(in the rows, 128 means zero)
Each row of numbers stands for one node and depends on some of the facts below. Use the named rows to name the rest.

Some nodes and their rows:
[132  83 114 171  77 166 100 115 138 138 164 115 134 145 132 101 161 117
 149 188  98 105 161 173 125 107]: j272
[107  87 115 168  93 158 108 124 157 125 166 118 128 135 142 119 161 125
 161 182 109  95 138 178 144 112]: j659
[140 118  76 155  97 142  92 108 162 138 162  65 120 128 132 104 128 104
 155 155 140 104 118 162 138 117]: j18
[147  82 131 159  63 151  81 125 164 141 141  81  98 139 144  98 143 105
 161 165  99 113 168 138 110 116]: j424
[107 117 105 209 102 166 131 124 177 185 172 107 103 109 145  97 126  70
 152 141 132  99 154 169 156 128]: j31
[169  92 127 156  72 139  87 147 161 137 131  84 102 120 136 107 149 128
 160 166 112 120 154 157  85 136]: j374
[161  95 100 159  90 148 113 140 161 151 113  69 109 118 128  90 128  92
 172 155 122 121 138 171  87 132]: j195
[124  99  80 179 110 161 119 112 160 154 171  98 130 116 136 100 128  98
 159 159 130  91 126 188 170 124]: j548
[176 108 109 179  80 122  89 145 176 193 154  82 104 141 150 114 128 101
 159 170 127 101 130 160 124  96]: j711
[156 112 114 172  78 133  86 133 173 153 186  96  91 128 144 125 148 119
 146 169 125 106 140 139 135 113]: j149
[143 105 127 160  74 150  94 124 161 165 178  77 104 152 150 113 135 114
 161 172 116  92 148 159 142  85]: j186
[140 106 116 165  82 134 102 141 139 119 164 109 131 133 125 119 137 148
 148 185 141 114 127 173 124  86]: j933
[108  92 109 169  91 180 134 122 157 133 117  80 112 124 140  80 129  66
 172 137 114 120 149 179 108 109]: j268
[ 85 134 110 186  92 148 117 132 165 145 178 114 117 128 144 105 141  91
 155 138 119 101 163 185 116 117]: j645
[158  96  95 162  72 160  93 132 192 152 136  88 108 121 143 112 152  94
 147 152 102 128 158 152  78 146]: j656
[117  93 132 178  78 153  85 126 137 111 173 108 128 149 119 100 166 126
 144 176 124 107 139 153 136  89]: j203
[176 107  91 183  96 117  99 137 153 160 160  68  98 110 120 102 122 108
 158 168 143 106 104 154 144 102]: j469
[139  91 133 159  68 144  87 136 168 136 147  72  87 138 140 101 153 112
 153 170 109 117 167 133 103 112]: j636
[134 120  96 175  81 145  98 122 163 142 180 100 121 138 132 110 155 115
 142 156 117 102 143 166 130 118]: j879

There are 4 kinds of fact about the nodes: τ, γ, κ, λ.
τ: refers to; γ: is of sort; κ: points at; λ: belongs to class
j36 (γ 973) (λ 148)
j644 (γ 973) (λ 148)
j345 (τ j414) (γ 771) (λ 148)
j9 (τ j194, j281) (γ 973) (λ 697)
j609 (τ j203) (γ 922) (λ 55)
j529 (γ 771) (λ 55)
j997 (γ 922) (λ 697)
j11 (τ j345) (γ 415) (λ 55)
j374 (γ 415) (λ 55)
j739 (γ 922) (κ j303, j601, j671, j345, j469, j476, j11, j937) (λ 55)
j388 (γ 973) (κ j341, j636, j920, j933, j203, j305) (λ 55)
j80 (γ 771) (λ 951)
j212 (τ j644) (γ 771) (λ 951)
j675 (τ j987) (γ 415) (λ 697)
j348 (τ j207, j448) (γ 771) (λ 148)
j207 (τ j13) (γ 415) (λ 572)
j776 (γ 922) (λ 55)
j833 (γ 771) (λ 697)
j671 (τ j87, j169) (γ 973) (λ 148)
j506 (τ j671, j469) (γ 415) (λ 572)
j272 (γ 973) (λ 572)
j601 (γ 922) (λ 572)
j660 (γ 415) (λ 572)
j921 (τ j203) (γ 973) (λ 148)
j364 (τ j850) (γ 415) (κ j879, j374, j971, j696, j715, j560, j120) (λ 572)
j816 (γ 922) (κ j776, j854, j149, j889, j675) (λ 951)
j655 (τ j358) (γ 973) (λ 951)
j353 (γ 415) (κ j341, j529, j461, j469) (λ 55)
j696 (τ j120) (γ 415) (λ 55)
j548 (τ j216, j408, j470) (γ 771) (λ 55)
j120 (τ j31) (γ 771) (λ 572)
j499 (γ 771) (λ 951)
j926 (γ 973) (λ 697)
j457 (γ 415) (κ j934, j272) (λ 55)
j889 (γ 973) (λ 697)
j474 (γ 771) (λ 697)
j899 (γ 771) (κ j987, j461, j675, j195, j677) (λ 951)
j603 (τ j18) (γ 922) (λ 148)
j208 (τ j644) (γ 922) (κ j609, j59, j888, j173, j697, j711) (λ 697)
j253 (τ j13, j888) (γ 922) (κ j216, j147, j203, j604, j626) (λ 148)
j760 (τ j408) (γ 922) (λ 572)
j246 (γ 973) (λ 148)
j819 (γ 415) (κ j374, j655, j470, j469, j348) (λ 951)
j27 (τ j146, j671) (γ 415) (λ 697)
j937 (γ 973) (λ 951)
j888 (τ j741) (γ 415) (λ 697)
j560 (τ j414, j921) (γ 922) (λ 572)
j308 (τ j388, j739) (γ 415) (λ 148)
j895 (τ j212, j470) (γ 415) (λ 951)
j358 (τ j327) (γ 922) (κ j885, j59, j675, j194, j11, j87) (λ 951)
j413 (γ 415) (λ 951)
j651 (γ 973) (λ 55)
j987 (τ j408, j692) (γ 973) (λ 951)
j414 (τ j358, j833) (γ 415) (λ 951)
j850 (τ j448) (γ 771) (λ 55)
j327 (γ 922) (λ 572)
j336 (τ j146, j327) (γ 973) (λ 148)
j194 (τ j921, j173) (γ 922) (λ 697)
j169 (τ j197, j719, j207) (γ 973) (λ 951)
j656 (γ 973) (λ 697)
j692 (τ j655, j358, j470) (γ 973) (λ 951)
j305 (τ j987, j31, j727) (γ 771) (λ 572)
j39 (γ 922) (κ j18, j651, j671, j719, j683, j203, j169) (λ 572)
j197 (τ j850) (γ 771) (κ j246, j511, j149, j345, j626) (λ 55)
j677 (τ j31, j692) (γ 973) (λ 572)
j476 (γ 973) (λ 148)
j971 (τ j719) (γ 771) (λ 572)
j626 (γ 771) (λ 951)
j719 (τ j358, j692) (γ 922) (λ 951)
j184 (γ 973) (κ j926, j741, j660, j474, j603) (λ 55)
j281 (τ j246) (γ 415) (κ j603, j678, j308, j853, j496, j888, j175) (λ 572)
j325 (τ j677) (γ 771) (λ 697)
j31 (τ j692) (γ 771) (κ j49, j149, j594, j697, j29, j626) (λ 148)
j853 (γ 771) (λ 572)
j678 (γ 973) (λ 951)
j216 (τ j400, j833) (γ 973) (λ 572)
j75 (τ j246, j147, j485) (γ 973) (κ j203, j169, j325) (λ 55)
j186 (τ j671, j67) (γ 922) (λ 148)
j802 (τ j470, j208, j327) (γ 415) (λ 697)
j484 (τ j496, j281, j305) (γ 922) (λ 697)
j291 (τ j352, j184, j268) (γ 415) (λ 572)
j386 (γ 771) (κ j885, j741, j80, j357, j59, j603, j49) (λ 697)
j697 (γ 973) (λ 572)
j67 (τ j933, j272) (γ 415) (λ 572)
j885 (γ 771) (λ 697)
j604 (τ j921, j147) (γ 973) (λ 148)
j448 (τ j802) (γ 973) (κ j609, j697) (λ 951)
j18 (τ j987, j174, j739, j29) (γ 922) (λ 951)
j357 (γ 973) (λ 951)
j341 (τ j987, j400, j930) (γ 922) (λ 951)
j10 (τ j203) (γ 922) (κ j971, j469, j696, j424, j194, j697, j677) (λ 572)
j140 (τ j677, j548) (γ 922) (λ 951)
j217 (γ 415) (κ j926, j741, j408, j147, j173, j144, j720) (λ 951)
j545 (γ 415) (κ j741, j343, j424, j930, j272) (λ 951)
j59 (τ j216) (γ 973) (λ 951)
j203 (τ j448) (γ 922) (λ 148)
j496 (τ j272) (γ 771) (λ 951)
j469 (τ j879, j659, j253, j348) (γ 415) (λ 148)
j175 (τ j741, j499, j203) (γ 771) (λ 148)
j727 (γ 771) (κ j27, j408, j720) (λ 697)
j636 (γ 922) (λ 148)
j741 (τ j408, j645) (γ 415) (λ 148)
j905 (γ 771) (κ j609, j895, j430, j636, j345, j644, j241, j299, j604, j366, j626) (λ 55)
j825 (γ 415) (κ j36, j352, j345, j594, j87, j604) (λ 148)
j49 (γ 771) (λ 951)
j343 (τ j216, j87) (γ 771) (λ 951)
j930 (τ j388) (γ 973) (λ 951)
j683 (γ 973) (λ 697)
j408 (τ j645, j358) (γ 771) (λ 572)
j147 (γ 973) (λ 55)
j989 (γ 973) (κ j656, j216, j850, j603, j49, j430, j374, j833, j299, j175) (λ 148)
j711 (τ j10, j496) (γ 415) (λ 148)
j14 (τ j888) (γ 771) (λ 697)
j144 (τ j660, j675) (γ 973) (λ 572)
j146 (τ j174) (γ 922) (λ 148)
j174 (τ j971) (γ 771) (λ 951)
j195 (γ 415) (λ 697)
j854 (τ j366) (γ 771) (λ 951)
j330 (τ j711) (γ 973) (λ 572)
j149 (τ j675) (γ 973) (λ 148)
j594 (τ j14, j833) (γ 771) (λ 697)
j254 (γ 973) (κ j499, j853, j496, j194, j175) (λ 572)
j381 (γ 922) (κ j656, j603, j374, j308, j699, j626) (λ 148)
j68 (τ j741, j850, j14) (γ 922) (λ 148)
j934 (γ 771) (λ 572)
j511 (τ j741, j59, j10, j413) (γ 771) (λ 697)
j933 (τ j548) (γ 415) (λ 697)
j879 (τ j645) (γ 973) (λ 572)
j715 (τ j971, j169) (γ 415) (λ 697)
j470 (γ 415) (λ 148)
j366 (γ 415) (λ 572)
j173 (τ j68) (γ 415) (λ 572)
j720 (γ 771) (λ 148)
j461 (γ 973) (λ 697)
j13 (τ j212) (γ 973) (λ 148)
j352 (τ j80) (γ 771) (λ 951)
j87 (τ j692, j548) (γ 415) (λ 697)
j400 (τ j358) (γ 973) (λ 951)
j645 (τ j212) (γ 973) (κ j330, j854, j308, j461, j87) (λ 572)
j241 (γ 973) (λ 55)
j29 (τ j692, j413) (γ 973) (λ 697)
j659 (τ j59) (γ 771) (λ 55)
j699 (γ 771) (λ 148)
j430 (τ j496) (γ 973) (λ 951)
j268 (γ 922) (κ j140, j601, j930) (λ 697)
j679 (τ j80, j659, j325) (γ 922) (λ 697)
j424 (γ 922) (λ 148)
j920 (τ j27, j496) (γ 922) (λ 697)
j250 (τ j216) (γ 973) (κ j776, j18, j212, j146, j496, j933, j696, j997) (λ 55)
j299 (τ j186, j272) (γ 973) (λ 697)
j303 (τ j413, j250) (γ 771) (λ 697)
j399 (τ j18) (γ 922) (λ 951)
j726 (γ 415) (κ j776, j140, j59, j308, j476, j715) (λ 55)
j485 (τ j146) (γ 771) (λ 148)

Which node is each row?
No name comes twice in this set of rows, the named rows included.
[ 88 123 123 164 100 140 126 135 176 151 176 101 105 132 150 127 134 117
 160 146 122  88 153 181 134 105]  j250
[122 125 124 185  82 155 105 123 169 164 176  93  94 149 155 108 123  95
 158 149 121  91 147 167 139  82]  j253
[174 105  96 155  77 152 100 119 170 174 180  95 114 141 164 121 146 108
 162 175 103 103 157 160 136 109]  j144
[112 105  98 186 107 164 136 125 182 149 157  96  99 103 154 109 116  89
 165 136 135 102 126 180 141 124]  j197
[121 114 102 175  92 141 103 128 148 181 133 102 139 158 121  92 144 106
 160 153 137  92 162 204 115 133]  j413
[129  86 100 171  89 186 151 129 180 165 127  95  99 107 166 104 124  66
 171 145 105 118 144 188 105 130]  j386
[173 112  82 140  91 148 106 109 180 160 166  52 104 137 163 109 111  90
 183 156 127  99 112 171 143  94]  j484
[131 133 120 168  78 126 135 156 165 180 163  93 104 132 157 119 110  92
 169 151 125  90 143 187 127  85]  j364
[100 123 112 175  88 160  98 113 137 147 175 109 136 170 130  94 152 114
 157 152 125  94 183 197 132 116]  j327
[133  97 160 173  71 140 123 167 166 175 136  92  79 126 161 104 127  87
 168 156 111 105 176 166  87 108]  j825
[ 89 108 132 148  74 146 131 151 168 130 135  74  93 136 146 104 129  89
 180 148 102 107 174 171 102  84]  j39

Now the same nodes, written a new way:
Some rows with their names:
[131 124 118 100 108 123 147 118 150 169 127 136 135 141 130 121 183 131
 132 109  83 145 147  80 138 119 160 103 169 101  69 141  99]: j679
[155 117 152 148 116 114 157  98 106 176  91 138 155 134 106 108 182  97
 126 124  97 103 146  62 129  89 145 150 152 103 100 143  87]: j879
[142 144 108 101  77 122 156 102 148 180 134 140 138 114  94 106 170 107
 143 117  64 142 135  63 110 138 161 135 145 105  61 148  84]: j195
[152 140 101 103  77 117 158 118 160 174 121 138 127 138  90 121 172 127
 142 117  67 152 160  56 118 150 145 129 151 100  69 153  77]: j424
[152 143 125 129  85 108 166 101 148 172 108 141 145 133  92 117 178  99
 149 128  52 135 131  54  95 122 141 140 146 123 101 148  71]: j36
[149 143 120 114  82 116 163 101 142 171 126 142 149 126  81 110 178  91
 136 121  72 136 128  58  92 118 152 140 146 120  78 143  76]: j683
[123 131 115 119 108 116 157 105 153 173  75 132 137 143 142 117 191 118
 140 122  82 134 132  74 142 110 138 122 160 123 110 143 100]: j711
[132 118 115 121 109 131 147 116 155 196 140 125 127 152 115 119 188 130
 138 135  95 159 145  71 140 126 149 110 172 100  72 144 106]: j140
[149 119 150 134 139 110 149  97 114 166 118 142 155 144 121 112 190  97
 134 122  81 104 147  61 122  89 143 150 156 111  99 142  89]: j216
[126 118 133 116 101 120 156  86 130 179 103 136 145 131 119 106 186 130
 131 120  87 117 144  71 141 130 158 150 149 113  91 150  95]: j11
[127 148 137  81 148 126 158 106 138 148 145 136 135 175 110 167 137 147
 116 113  74 138 148  69 148 104 157 118 113 114 100 146 100]: j208
[100 145 142  88 159 110 159 104 148 112 138 140 134 166 141 185 145 161
 120 125  36 132 142  66 149 101 141 112 129 129 115 150  81]: j253
[134 135 124 118 106 126 152 100 147 179  98 129 140 139 113 112 184 112
 144 118  95 135 133  76 139 113 157 126 154 113  84 143 107]: j715
[158 135 120 100 127 113 144 127 163 185 134 133 128 171 129 123 202 130
 132  90  72 144 173  78 145 109 129 101 145 132 107 155 110]: j603
[152 133 104  94  79 125 144 103 147 161 152 140 135 114  85 107 167 134
 128 124  75 144 158  49 127 146 152 138 148  92  45 150  67]: j601
[149 111 135 128  89 125 156 124 145 160 120 137 140 160 109 119 188 131
 104 142  83 138 147  74 134 105 137  92 171 103  88 136  79]: j174
[120 149 144 120 151 124 167  88 122 145 101 135 147 156 114 157 139 112
 117 147  73 121 119  60 142  76 132 120 114 126 143 139  96]: j448
[162 177 119  82 135 122 151  94 148 166 179 137 133 165  93 152 137 113
 123 119  63 141 147  42 121 109 132 130  93 129 106 157  90]: j217
[172 165 133  98 119 127 156  78 126 165 172 131 140 162  55 130 134 107
 119 138  93 128 140  42 119  99 140 163  79 128 114 158  82]: j254

Which node is each row?
No name comes twice in this set of rows, the named rows included.
[140 160 114  84 109 128 164 101 143 160 162 135 128 152  79 159 117 143
 124 135  70 150 144  44 126 133 151 132 108  94  74 150  78]  j816
[117 139 127  79 127 139 159  88 119 143 104 126 135 146 104 151 124 165
 105 146 106 127 144  65 188 101 147 132 114 107 106 143  94]  j10
[160 124 161 161 130 105 153 120 113 196  98 146 148 168 125 137 171  89
 135  97  63  91 171  64 114 106 166 138 164  76  89 141 109]  j414
[142  87 166 136 113 116 156 111 130 163 139 136 140 177  99 116 202 134
 109 136  89 120 163  86 128 117 160 118 161 104  94 145  83]  j548
[109 109 190 150 174 125 157 109 165 155 243 115 118 232 103 185 179 136
 124 187  69 179 117  66 104 104 148 105 144 140  90 157  94]  j31
[179 101 192 166 130 103 149 133  97 174 134 150 152 193  99 141 179 108
 105 112  79  85 194  73 113  94 161 137 161  69  80 143  85]  j408
[123 119 140 150 104 119 166 102 143 172  82 127 140 142 113 118 193 107
 149 143  80 138 122  74 124 104 138 132 163 122 112 142  92]  j671
[151 140  95  88  75 121 151 116 155 165 149 143 134 128  93 114 172 129
 137 103  67 152 156  64 115 142 158 118 148 104  42 148  80]  j997
[148 142 167 128 145 124 163  85  95 167  94 133 152 177  87 151 132 114
 114 143 109  98 142  57 150  71 146 158  96 109 133 143 100]  j645
[152 141 118 129  66 126 168  97 134 179 106 138 145 122  66 105 165 101
 144 133  88 138 126  59 100 126 159 145 138 108  79 143  80]  j461
[119  99 163 171 122 140 143  86 147 219 190 107 129 172  93  96 213  91
 154 181 135 167 111  58 108 116 160 150 178 120  60 151 115]  j677
[136 132 143  69 126 110 162  96 141  98 208 148 141 164  84 157 141 160
  86 141  30 126 142  51 109 119 148 124 110 123 101 157  38]  j905
[144 129 109  83  77 118 153  97 144 174 150 141 130 131  82 103 172 140
 130 107  76 133 164  58 124 157 161 139 142  96  64 157  71]  j776
[153 137 129 109  95 119 154  91 131 159 154 140 149 114  79 101 177  95
 131 133  68 127 131  42 101 114 143 154 142 116  80 150  55]  j697

The same nodes again, as new rows of numbers:
Named rows:
[115 140 135 123 151 148 121 125  96 112 125 131 100 148 119 151 129 122
 122 130 152 139 125 105 106 135  95]: j330
[ 71 115 152 146 168 174 168 101 136 117 113 140 124 148 117 137 152 108
 116 112 119 110 131 110 125 114 116]: j469
[ 78 141 145 158 171 120 178 102 152 147 126 167 131 120 106 116 149 152
 104 125 123 114 125  95 128 101 116]: j364
[133 150 109 112 125 135 122 174 152 125 130 119 115 113 111  98 118 109
 105  95 112 149 138 171 145 125 144]: j971
[134 146 114 110 119 130 108 160 142 125 141 112 110 120 110 110 115 120
 108 101 123 147 140 153 137 122 138]: j120
[ 99 105 172 127 154 124 125 127 164 140 124 145 129 131 123 101 158  87
 105  78 119 127 124 138 127  98 131]: j802
[131 129 124 114 157 145 107 120 126 128 134 121  97 142 122 132 111 117
 109  92 112 113 128 113 129 144 131]: j149
[124 152 127 156 112 100 131  94 137 136 123 143 151 109 113 136 127 191
 153 167 132 127 119  93 128 119 109]: j545
[158 127 111 128  90 101 112 122 101 111 156 117 120 128 139 154 127 139
 150 150 143 143 143 119 113 139 111]: j49
[107 140 122 111 148 138  97 121 120 114 148  99 103 121 115 136 130 108
  95 107 134 137 129 133 130 109 143]: j303
[125 119 132 110 111 149 140 114 105 132 124 103 129 131 144 153 110 133
 168 152 132 132 146 113 119 126 148]: j636
[108 138 156 101 141 131 105 111 145 138 121 117 118 128 125 113 138 121
 133 114 128 128 123 132 139 107 135]: j27
[138 139 107 121  93 125 132 137  99 117 138 111 114 130 138 148 125 133
 141 151 144 144 139 132 118 131 115]: j934
[124 104 145 119 120 118  55 104 156 110 139 106 141 109 111 136 120 168
 143 120 109 171 120  95 121 102 153]: j603
[101 145 144 121 158 144 134 137 168 150 108 131 133 123 124  87 131 115
 117 100 111 120 118 151 155 104 147]: j87
[153 122 116 113  92 111 112 129  94 101 134 109 136 124 130 149 141 129
 142 146 141 144 128 129 130 126 127]: j474
[ 93 158 108 160 134 135 169 100 144 145  96 134 172 112 122 123 142 191
 117 174 125 101  92 113 145 111 131]: j726
[120 130 146 122 150 149 106 106  82 110 129 123 111 143 121 158 145 109
 117 130 150 130 117 113 114 135 104]: j9
[114 159 107 125 116 145 140 113  92 104 135 110 100 130 133 157 130 138
 140 154 150 141 143 121 120 129 112]: j854

Which node is each row?
No name comes twice in this set of rows, the named rows included.
[171 106 118 122 103 117 104 152 116 122 127 122 155 152 156 126 122 112
 139 144 126 118 110 150 131 164 116]  j147
[137 111 134 116 154 141 108 101 106 120 153 125  90 155 136 153 119 111
 117 114 133 111 137  85 114 148 110]  j604
[128 161 106 114 181 116 125  86 103 165 176 115  98 130 131 160 107 149
  80 133 146  73 123  86 115 149 139]  j75
[177 114 113 113  93 142 117 142 105 117 110 120 142 143 146 131 110 126
 164 137 111 123 116 137 141 172 113]  j246
[120 119 120 201 137 121 224 154 136 138  96 203 155 118 116 108 154 131
  91 139 117  98 102 127 133 151 104]  j645
[148 150 122 125 119 140  98 130 110 117 115 119 112 131 127 132 109 137
 147 147 141 142 125 130 119 157 103]  j930
[ 97 154 111 179 134 129 191 169 209 156  88 171 160  71 102  65 111 168
  95 111  98 122 121 162 164 120 175]  j358
[ 74 151 116 177 156 144 240 135 150 156 101 181 143  91 107 114 138 152
  90 144 124 107 127 118 143 108 153]  j10
[102 195  77 162 139 155 211 126 114 127 117 136 123 114 111 137 125 165
 104 166 137 104 134 129 150 141 128]  j899
[142 132 134 165  96  76 105 108 155 138 117 154 179 105 101 119 139 222
 155 164 123 154 100  91 127 104 108]  j281
[142 124 109 109 128 135 129 136 142 136 153 117 108 120 126 121 105 112
 113  91 107 110 149 128 142 138 151]  j345
[117 141 122 136 125 117 143  99 139 149 123 131 170 131 136 130 142 176
 141 164 140 108 105 113 141 122 127]  j457
[108 130 155 110 145 139 131 122 151 142 112 128 130 130 131 102 136 103
 121 103 120 131 128 152 144 108 140]  j933
[103 150 143 116 140 158  89  90 138 120 122 104 125 127 107 136 128 167
 145 129 119 141 122 106 136 106 120]  j308
[132  91 145 153 129 122 155 148 102 115 114 160 131 153 132 131 154  88
 126 126 141 128 122 131 106 139  85]  j879

